Below are the code and all the weights of a small trained network. Each question names an input and a target symbol and asks about switching units off, where a switched-off unit gives its printed mean instead of its output.

import numpy as np


def w(rows, s, z=0):
    codes = np.array(rows[::2]) - 128.0
    scale = np.full(codes.shape[1], s)
    scale[-1] = z or s
    return codes * scale


def f(y):
    return np.maximum(y, 0)


def softmax(a):
    e = np.exp(a - a.max(-1, keepdims=True))
    return e / e.sum(-1, keepdims=True)


def log_softmax(a):
    a = a - a.max(-1, keepdims=True)
    return a - np.log(np.exp(a).sum(-1, keepdims=True))


def net(x, mask):
    ids = ['Θαβζτφψ'.index(c) for c in x.split()]
    T = len(ids)
    res = E[ids] + P[:T]
    r = res
    for j in range(3):
        rows = slice(3 * j, 3 * j + 3)
        q, k, v = (r @ M[0][rows].T for M in (Q, K, V))
        z = softmax(np.where(np.tri(T) > 0, q @ k.T / 3**0.5, -1e9)) @ v
        o = O[0][rows]
        res = res + np.where(mask[j], z, o[:, -1]) @ o[:, :-1]
    y = f(res @ A[0][:, :-1].T + A[0][:, -1])
    res = res + np.where(mask[3:27], y, B[0][:, -1]) @ B[0][:, :-1]
    return log_softmax(res[-1] @ U[:, :-1].T + U[:, -1])


Q, K, V, O, A, B = {}, {}, {}, {}, {}, {}
E = w([
[140,44,10],'Θ',
[156,67,249],'α',
[136,109,158],'β',
[154,106,164],'ζ',
[161,92,163],'τ',
[156,180,118],'φ',
[155,235,255],'ψ',
],0.0079)
P = w([
[253,121,113],'0',
[58,144,113],'1',
[162,159,80],'2',
[172,38,233],'3',
[78,155,169],'4',
[163,156,99],'5',
],0.013)
Q[0] = w([
[102,147,140],'h0',
[191,218,160],'h0',
[151,67,129],'h0',
[66,75,159],'h1',
[138,208,92],'h1',
[9,165,132],'h1',
[176,171,51],'h2',
[130,130,186],'h2',
[140,108,88],'h2',
],0.015)
K[0] = w([
[87,124,96],'h0',
[69,191,156],'h0',
[223,146,121],'h0',
[129,3,64],'h1',
[55,230,152],'h1',
[17,116,66],'h1',
[63,60,190],'h2',
[199,121,95],'h2',
[52,119,117],'h2',
],0.012)
V[0] = w([
[222,219,165],'h0',
[163,16,246],'h0',
[241,207,185],'h0',
[155,86,51],'h1',
[59,77,76],'h1',
[60,155,244],'h1',
[200,4,138],'h2',
[255,134,132],'h2',
[225,199,51],'h2',
],0.0072)
O[0] = w([
[110,230,84,209],'h0',
[221,147,81,200],'h0',
[124,220,89,234],'h0',
[112,16,107,161],'h1',
[85,113,70,74],'h1',
[132,255,119,65],'h1',
[108,86,63,238],'h2',
[58,29,133,254],'h2',
[59,117,168,215],'h2',
],0.0083,0.0056)
A[0] = w([
[81,66,104,169],'n0',
[160,225,66,147],'n1',
[134,203,147,177],'n2',
[80,112,149,210],'n3',
[50,172,121,157],'n4',
[127,164,177,191],'n5',
[123,165,74,80],'n6',
[18,174,93,142],'n7',
[132,208,106,176],'n8',
[254,80,166,105],'n9',
[75,107,139,194],'n10',
[153,71,104,214],'n11',
[134,138,202,168],'n12',
[126,180,173,200],'n13',
[135,202,149,100],'n14',
[137,92,130,177],'n15',
[150,182,147,111],'n16',
[153,102,71,3],'n17',
[94,82,117,149],'n18',
[103,129,225,87],'n19',
[132,186,54,158],'n20',
[98,103,144,90],'n21',
[143,203,157,112],'n22',
[153,134,34,184],'n23',
],0.0084,0.0059)
B[0] = w([
[101,171,73,245],'n0',
[85,3,133,208],'n1',
[143,116,64,179],'n2',
[86,172,57,208],'n3',
[87,55,190,172],'n4',
[153,125,71,165],'n5',
[52,47,152,152],'n6',
[100,49,254,184],'n7',
[93,33,110,192],'n8',
[154,64,244,185],'n9',
[92,169,81,208],'n10',
[145,167,213,254],'n11',
[133,121,81,160],'n12',
[162,107,61,173],'n13',
[182,180,71,159],'n14',
[147,165,142,197],'n15',
[156,160,64,153],'n16',
[43,53,181,144],'n17',
[97,168,94,207],'n18',
[140,205,114,155],'n19',
[41,147,213,197],'n20',
[116,98,168,154],'n21',
[165,167,63,162],'n22',
[139,232,188,228],'n23',
],0.0068,0.0079)
U = w([
[85,29,158,44],'Θ',
[188,100,201,127],'α',
[154,129,148,101],'β',
[145,148,149,65],'ζ',
[160,131,134,255],'τ',
[92,248,138,153],'φ',
[144,193,27,158],'ψ',
],0.012,0.0033)

Each question gives the input, a string of symbols that net reads in full, and the target symbol t.
The units are the heads (3 rows each of Q, K, V and O) and the neurons (one row each of A and B). Each row of codes is followed by its name. A weight is (code - 128) times the scale printed after its matrix; where a second scale follows, it is the last column's (O, A, B and U).
mask holds one flag per unit, heads first, then neurons. A switched-off unit (its flag False) gives its mean, the last column of its rows in O or B, instead of its output. The means were averaged over made-up inputs and are rounded, as every weight is.
A unit's drop is (log p(t) with every unit on - log p(t) with that unit switched off) / (log p(t) with every unit on - log p(t) with every unit switched off).
The circuit of an input: a set's keep is (log p(t) with only the set's units on - log p(t) with every unit switched off) / (log p(t) with every unit on - log p(t) with every unit switched off). Starting from the 12 units with the biggest drops (on a tie, the unit counted first), units are removed one at a time, each time the one whose removal leaves the highest keep (on an exact tie, the one counted first), for as long as the keep stays at least 0.8.
units of the circuit, in order: the units of the circuit, biggest drop first
most important unit: the unit with the biggest drop
k most important neurons: the k neurons with the biggest drops, biggest first
which heads matter: for each layer, one digit per head in row order, 1 if its drop is at least 0.15 and else 0, layers parted by /
drop when u is switched off: that unit's drop, to one decimal
input α Θ ζ τ, target α: most important unit => h0
input φ ψ α ζ, target φ: which heads matter => 001
input Θ Θ ψ α φ, target Θ: units of the circuit, in order => [n7 n23 n4]
input Θ β Θ α ψ, target Θ: units of the circuit, in order => [n7 h2]
input ψ α Θ Θ, target ψ: units of the circuit, in order => [h0 n7]
input α ψ Θ Θ, target α: which heads matter => 100
input ψ Θ φ ψ Θ β, target ψ: which heads matter => 011
input φ ζ ζ ψ Θ ζ, target ψ: which heads matter => 011
input τ Θ Θ, target α: which heads matter => 011
input τ Θ Θ α φ, target Θ: 2 most important neurons => [n23 n7]
input ψ Θ Θ α Θ τ, target α: which heads matter => 101
input φ τ ψ τ, target φ: which heads matter => 001
input ψ Θ φ α Θ, target φ: 2 most important neurons => [n23 n1]
input Θ ψ τ, target ψ: most important unit => h2
input Θ Θ Θ α β, target Θ: 3 most important neurons => [n23 n21 n7]
input Θ Θ Θ ψ, target Θ: 2 most important neurons => [n23 n9]
input ψ α α, target ψ: 2 most important neurons => [n7 n11]
input Θ α Θ, target Θ: 4 most important neurons => [n1 n6 n8 n20]
input Θ Θ ψ α Θ Θ, target Θ: 2 most important neurons => [n1 n6]
input ψ α ψ Θ, target ψ: units of the circuit, in order => [h0]
input ψ β Θ φ, target ψ: drop when n9 is switched off => 0.1
input ψ ψ τ α, target ψ: drop when h1 is switched off => 0.2
